Read these off the grid that follows. Indices start at 0.
1) Read off the entry just right of 114.
2) Read off the top-right entry.
3) Read off the entry at row 1, column 2.
4) Read off the entry in row 0 and column 2.
5) Read off the entry just right of the smallest entry.
6) Read off the top-left entry.
7) Read off the entry at row 1, column 0.
8) Read off the top entry of the column that holds the largest entry.
[[105 153 102 131 123 109]
 [117 105 149 114 138 108]
 [107 126 118 119 151 117]
 [101 124 109 110 143 109]]
1) 138
2) 109
3) 149
4) 102
5) 124
6) 105
7) 117
8) 153

A =
[[129 131 128 133 128]
 [126 125 129 130 129]
 [133 135 129 134 136]
 [148 106 138 132 130]
 [135 145 127 143 141]
 [128 128 129 126 130]]
The bottom entry of the column that holds the largest entry is 128
The first entry on the main diagonal -> 129
What is the entry in the top-right corner?
A: 128
What is the entry directly below the largest entry?
A: 135
What is the entry in the bottom-right corner?
A: 130
The 2nd entry on the main diagonal -> 125
The entry directly above the smallest entry: 135
The 3rd largest entry is 143
What is the second largest entry?
A: 145
The smallest entry in the last row -> 126
The entry directly above the largest entry is 133
What is the 3rd entry on the main diagonal?
A: 129
